Each row is followed by its class number. Each block has new classes, again numbered from 0 up, in any order.
[ -5   1  -6   8  -2  -2 -10 -10  -5  -2   5  -3 -20  -5  -2  -1  -6 -12
  24  -2   5   4   4  -7  -1   8   4] => 0
[ -1   5  -1 -10   3  -9  -1   2   0  -3 -14  11  -5  -5   7  -9   1 -14
 -28  19   4 -10   5   3 -11  -1   6] => 2
[  6  -2   5 -14   7  -2   2   2   1  -3   2   8   1  -3   3  -9  -1  -5
 -14   9  12  -1  -3   3   0  -9  -4] => 2
[ -3  -5  -5  10   5   6 -25   6 -11   2  15 -10  12  -2   1  16 -12   3
  31 -22   7  -4  -5  -6  11  -1   0] => 0
[-10   3  -3   4  -1  -2  -6  -7   2  -4  12  -9 -13   0  -9   4  -8  -9
   3  -7  13 -10  -7  -6   2   3  12] => 0
[ -9  13  -3   3   7 -11  -6  -6  -2   1  18  -3  -4   4 -13   1  -9 -20
  -6  -6  -6 -10  -4  -9  -3   1  10] => 0
[  9 -19  -1 -10   3   8  -2   1  10  -4  -6 -12   2   3   3   3  -8  -7
   8  -3  21  -2   4   1 -20   2  -4] => 1
[  8   1  -1   0  14   0   4  17   3   1 -14   8  17  12   2  -9   3  -1
 -20  -7 -19  -4  18   1  -8   0   5] => 2
[  6  -3  -1   2  10   6   0   2  -3  -6   5 -10  -7   5  -5  -8 -10  -4
  27 -32  25  -8  -1 -13   5  10  12] => 0
[  0  13  -4  -4  20 -11  -4   6  -5  -1  -9  21  -1  -1   5  -7  -2  -6
 -29  17   4  -9   4   1   2 -11   4] => 2
[ -6  21 -11   3   6 -17 -17   0 -14   9  -4  23   5 -10   6  -2   5  -6
  -5  16 -11  -3   6  -3   4  -2  13] => 0
[  9 -17   5  -8  17   3 -11  10   5  -2  -2  -3  20   1   2  -1  -7   0
   2 -10  14  -4   3   1 -18   2  -2] => 1
[ -3   7  -4   8  11  -2 -17   2  -7  -1  10  -2  18   3  -5   4  -9  -7
   7  -7  -3  -2   2 -10   3   3   6] => 0
[  0  -2  -7  11   3   0  -9   5  -1  -2 -20   7 -10   9  12   1   1   3
  -4   6   5   3   9   0  12  -6  -3] => 0
[  1   0  -2   0   4   0   4   3   1   1   5  -5   8   5  -3  -2   1   2
   2 -14  -5   1   3  -4   0   3   4] => 1
[ 14  -4  -5   8  10  -3  -2   7  -4  -5 -28  20  -9  13  17  -9  -2   0
  -2   1   5   1  21  -6   9   3   4] => 0
[ -1   4  -1  -8  20 -10 -24   8  -9  -3  16  21 -11 -14   1 -10  -6 -15
  -4  -2  28 -12  -6  -8   9   1  -1] => 0
[ -8   6  -9  11   6  -1 -19   4  -9  -2   5   5 -17   1  -3  -3  -2  -3
   4 -17   9 -12   4  -7  10   5  10] => 0
[-10   3  -4  16  16 -11  -4 -11  -8  -1  16  -2  -3   5 -12   1 -13 -26
  14 -12 -31   1  15 -13  16   6  -2] => 0
[ 11 -11  -6   9   9  -1 -25   5 -11   1   0   7   8  -4  14  13  -4   0
  23   4  15  -3  -2  -5   9  -2 -10] => 0
[ 10  -2  -1 -16  12  -9   2   5  -3   0   4   6  13  -9  -1  -9   6  -4
  -5  11   7  -7  -5   3  -9  -4  -3] => 2
[  4  -4   0  -1  -6   9  -1  -1   9   1  -1 -12  -2  -3  -1   0   0   4
  10  -5   3   3  -4   0 -15   8   5] => 1
[ 10  -9   5  -9  11   1   2  13   0  -2 -12  16  -4  -2  12  -8   1   3
 -14   4  19 -12   4   0   8  -6  -7] => 2
[  4   9   1  -7   8 -11  -9   7  -2   5   6  16  17 -18   0  -9   8  -2
 -14  10  -3  -4  -1  -1  -8  -4   3] => 2
[  3   0   4  -9  -3   4   1  -6   3  -4   6  -7   7  -5  -1   3 -22  -1
  16  -2   5  -1 -10  -2 -16   0   3] => 1
[  9  -1  -3  -5  19  -9 -10   7  -4   3 -26  22   6   0   9 -10   9  -9
 -24  10  -9  -6  14   6  -3  -6   1] => 2
[  4   4  -8   0  15 -10 -18   9 -11   4   2  13  19  -6   3  -5   0  -6
  10   0 -12  -4   8  -6   6   0   4] => 0
[11 -2 -2 -5 12  4 -9 13 -3  1 -3  6  4 -3  2 -9 -3  2  8 -8 10 -8 -2 -3
 -6  7  9] => 2
[  7  -5   5  -9  16  -6  11  -3  -1  -6   7   4   9   1   0  -6 -14 -15
 -12  11   8  -9  -8  -1   5 -10  -7] => 2
[ -4   5  -1   4   4  -7 -14   1  -7   8  27   2  19 -10  -4   8   0   0
   8   1  -9  -1  -7   1   4  -5  -1] => 0
[ -4   7  -8   7   0  -6 -16  -3  -5   0   5  -2 -13 -18  -5  -4  -1  -7
  23  -8   0   2  -1  -9  -3  12  13] => 0
[  1   2   4  -7   3  -5   0   8   0  -1   3   9  -3  -5   0  -7   4  -3
 -14   6  10  -5  -4   7  -2   1   4] => 2
[  9  -5   5  -5   9   0   8   7  -3  -6  -4  11   0   4   3  -5  -1   1
 -10   3   8  -2  -1   0  19  -6 -10] => 2
[ 11   5   3  -9  12  -6  20   5  -1   3 -11  13  20   3   9  -4   6   1
 -22  15  -6   1   5   6  -4 -11  -1] => 2
[  6  -5  -2  -9   8  -3 -11   8  -6  -2   0  24   1 -13   7 -10   2  -1
 -10   7  13  -2   2   5   8  -4  -9] => 2
[  3  10  -2   7  11 -10  -4   1 -10   6   7  10  20  -2   1   5   5   1
   5  -1 -23   3   1  -4  11  -1  -1] => 0
[  1   0   0  -4  -1   2  10  -8   7  -2   5 -18 -13   5  -9   1  -4  -7
   8  -6  -2   2   0  -2 -18   8   7] => 1

Next block: new classes, numbered from 0 again.
[ 16   2  23 -15  -7   3   8  -2  -4   9  29   0   0  10  -5  11  -5  -7
  -2   1 -10  -7  11  12   2  22  -9] => 1
[ 20   8  22  -5 -15 -10   0  -4  -4  -4   8   6  -5   5   1  12   2  -3
 -12  21  -5   4 -12  30   0  -3  -8] => 0
[ 12   5   8  -3 -10 -10   4  -6  -6  -6  13   5   3  -2  -1   5  -2  -1
  -3  14  -5   1 -12  21  -2 -48   8] => 0
[ -6 -11  -1  -8  -3   3  -1  11   1 -11   6  -1   3  14   0  -5   7   6
   3   7 -10  -4  17 -23   8  29  -4] => 1
[ 34  15  35   4 -28 -14   9  -2  -7  -1  24  10 -10   4   1  25   4 -11
  -5  36  -8   0  -5  31  -2   5  -2] => 0
[ 24  15  19  -4 -22  -2  14  -5  -1  -1  26   4  -5   0  -5  22  16 -12
 -10  29 -13   2  -5  34  -5 -12  -8] => 0
[ 30   9  30   4 -24  -4   4  -2  -9 -10  11  12  -5  12   2  28   2  -7
 -15  26 -12  11 -10  28  -7  -6  -2] => 0
[ 13   8  28  -2  -7 -20 -11   4  -1  -7  29   2  -5   6  10  -2   0   6
  -7   4  10   1 -23  15   5  -2  10] => 0
[  4  -4   3  -8  -4   4   6   2  -2   0   1  -2 -20   0   1   6   5   1
  -1  18 -22   0   5   8   2 -10  -8] => 1
[ -6 -13  13   2 -11  -5 -19  16   2 -15  31   0   0  11  -1  -9  -1   5
  -4   3 -21  -1 -14  -4  10 -33   3] => 1
[ 31   7  20  -2 -25  11  10  -4 -10  10  26   8  -5   2  -2  23   5  -8
 -11  14  -4   3  -9  23  -9   1 -19] => 0
[  6   2   7  -3  -4  11  11  -4  -4   5  13   4   3   3  -3  16  31  -4
   2   1 -10  -1  26  -2  -4  19  -6] => 1
[  0   0   5 -10   5  -9   9  -1  -3   3  11   1   5   3   1   4  -3   2
   5   0  -4  -5  13  -9  10  -1   7] => 1
[ 30  16  33   2 -24  -4   8  -3  -5   1   7   6  -5   8  -2  26   2  -3
 -11  27  -8   5  -7  24   1 -13  -6] => 0
[ 17   2  16 -10  -1  -5  10  -7  -9   3  19   2   3   9  -4   9  -3  -5
   0  11 -11  -6  12   3   7  -1   3] => 1
[12  6 14 -1 -5 -2  4  4 -1 -2  2  0  1 13 -5 14  2  1  1  8 -2 -8 14  0
  7  4 -4] => 1
[ 32  10  24   0 -34   1   7  -8  -2  -7  30  14  -6  -2 -11  25   5  -5
  -3  20 -10   8 -13  23  -5 -17  -5] => 0
[ 10   7  24  -2 -20 -14   6  -5  -7   1  23   7  -2   7  -1  16   5  -9
   0  25 -10  -4   6  13  -3   5   4] => 0
[  5  -3  12 -11 -11  -1   2   4   1   7  15   1  -4   9  -6  -1   1  -3
   4   9 -15  -4  11   9   2  31  -4] => 1
[ 22   7  16  -4 -20  -8   1  -3  -4  -6  25  13   2  -3   3  18   6  -7
 -11  26  -8   0 -15  18  -2 -23   4] => 0
[ 15   9  22  -1 -19  -5  -1  -1  -6   2  25  14  -6   5   0  16   2  -6
 -11  22   2   7  -3  24  -2  21  -4] => 0
[ 25  15  26   4 -29   3  20  -3  -7  -2   9  12  -3   1  -3  33  14 -14
   0  50 -10   3   8  30  -8   5 -13] => 0
[  6  -5   6 -14   1  11   9  -2   2   2  10  -4   2   6   5   7  -1   3
   2   3  -8   4  17   1   2  -2  -6] => 1
[ 21   4  26  -4 -21  -7  13  -3  -1   2  14   7  -6   7  -3  28  -1  -7
  -6  30 -11   2  -1  26  -1  -9  11] => 0
[  6  -8   1  -8   0  14   3   8  -3   2   1   3  -1  15  -1  18  10  -4
   7  -5 -13   3  27   2   6  26 -12] => 1
[ 23   6  23   1 -19  -4  10  -4  -6  -3   6  10  -5   5  15  18   5  -3
  -8  17  -5  -4  -2   7   1 -11   0] => 0
[  8  -2   8  -3 -15   9   5  -3  -5   9  16   4  -3   6  -1  13   6  -7
   2   6  -9  -6  32   4  -4  22  -2] => 1
[ 12   8  11 -16  -7  13  13   2   1   5  -5   2   0  21   1  27   4 -16
  -5  29 -19   2  22  19   1   8 -14] => 1
[ 20   9  26   2 -15 -12   2   5  -2  -5   8   7  -7  13   1  19   2   4
  -9  28 -10   6  -5  28   0 -10  -2] => 0
[ 22   8  18   2 -18   5   2   5  -4  -7  18   5   5   6  -1  17   5  -2
 -11  10  -3   6  -8  15  -2   6  -5] => 0
[ 22   7  27   6 -18  -1   4  -5  -5   0  10  19  -5   8   0  30   7  -5
  -7  18  -1   6   1  15  -3   1 -11] => 0
[ -6 -15  -5  -3  -4   7 -10  11  -3  -5  21  -5  -3   7   1  -6   0  -1
  -5 -24   4   4   0 -16  -1  34  -9] => 1
[  2  -4 -15   8   4  -5   2  -3   0  -2   4  -3   2   5   5  -5   0   4
   5 -13  -3  -8   7  -7   4  -8  10] => 1
[ 27  18  26  10 -29   4   9  -2  -4  -5  17  11  -4   3   2  26   5 -12
  10  23  -2   8 -11  29  -5  -3  -3] => 0
[ 15  -8  11 -14  -3   3   2   2  -3  10  29  -7   2  17  -3   7   5  -6
  -3   7 -10  -9  30   1   1  62  -9] => 1
[ -1  -7  14  -1  -1  -5   6   5  -1  -1 -11   1   5  16   2   7   2  -3
  10  17 -14   1  18  -3   4  -4  10] => 1
[ 14  10  32  -1 -15 -17  -2  -8 -12  -7  13   9  -3   8   1   6   3  -3
  -8  30   8   5  -9  20   2   9  14] => 0
[ 21   5  29  -7 -20 -17  -5   1  -3  -6  25   9  -7   7   2   5  10  -1
 -11  25  -9  -1  -6  24   8   0   8] => 0
[ -9  -7  -3 -12   6   2   2   5   0   4  17  -2   0   9  -5  -4   2  -1
   2   5  -8  -7  11  -9  -1  29   3] => 1
[ 13  -2  15 -10 -13   3   2   0  -4   3  36   1   1   6   1   9   7  -2
   1   0  -3  -1 -24   1   2  28  -3] => 1
[  6  -2  16 -11  -6  -7   4   3  -2   2  15   4  -4  18  -2   5   8   6
   5   9  -6  -5  12   4   1  22  -2] => 1
[ 14  -2  25 -14  -8  -2   2   1  -3  11  24  -4  -8  24  -3   4   6 -10
  -5  22 -18  -9  23  16   4  50   1] => 1
[  4  -7   6  -5   9   5   1   1   2   5  13  -3   4  13   1   4   6  -2
   7 -11  -7  -6  32 -26   0  23  -1] => 1
[ 31  10  27   2 -14  -9   5  -6  -5   0   8   9   1   9   0  27   6  -1
 -11  14   7   0  -9  23  -1 -26 -10] => 0
[ 18   5  13   2 -20  -7   5  -3  -6  -7  18   7   2   2   0  10  -3  -3
 -10   7   3  -1  -6   9   0 -18  -3] => 0
[ 31   9  36   8 -24   0   5   5  -6   5  10   8  -5   3   0  27   5  -4
 -17  17 -11   5 -10  13   0 -15 -10] => 0
[ 11   9  26  -7 -13 -11   0   0  -4   0  32   1  -5   4  -7   7   1   0
 -12  14   0   3  -8  24   2  -3  -4] => 0
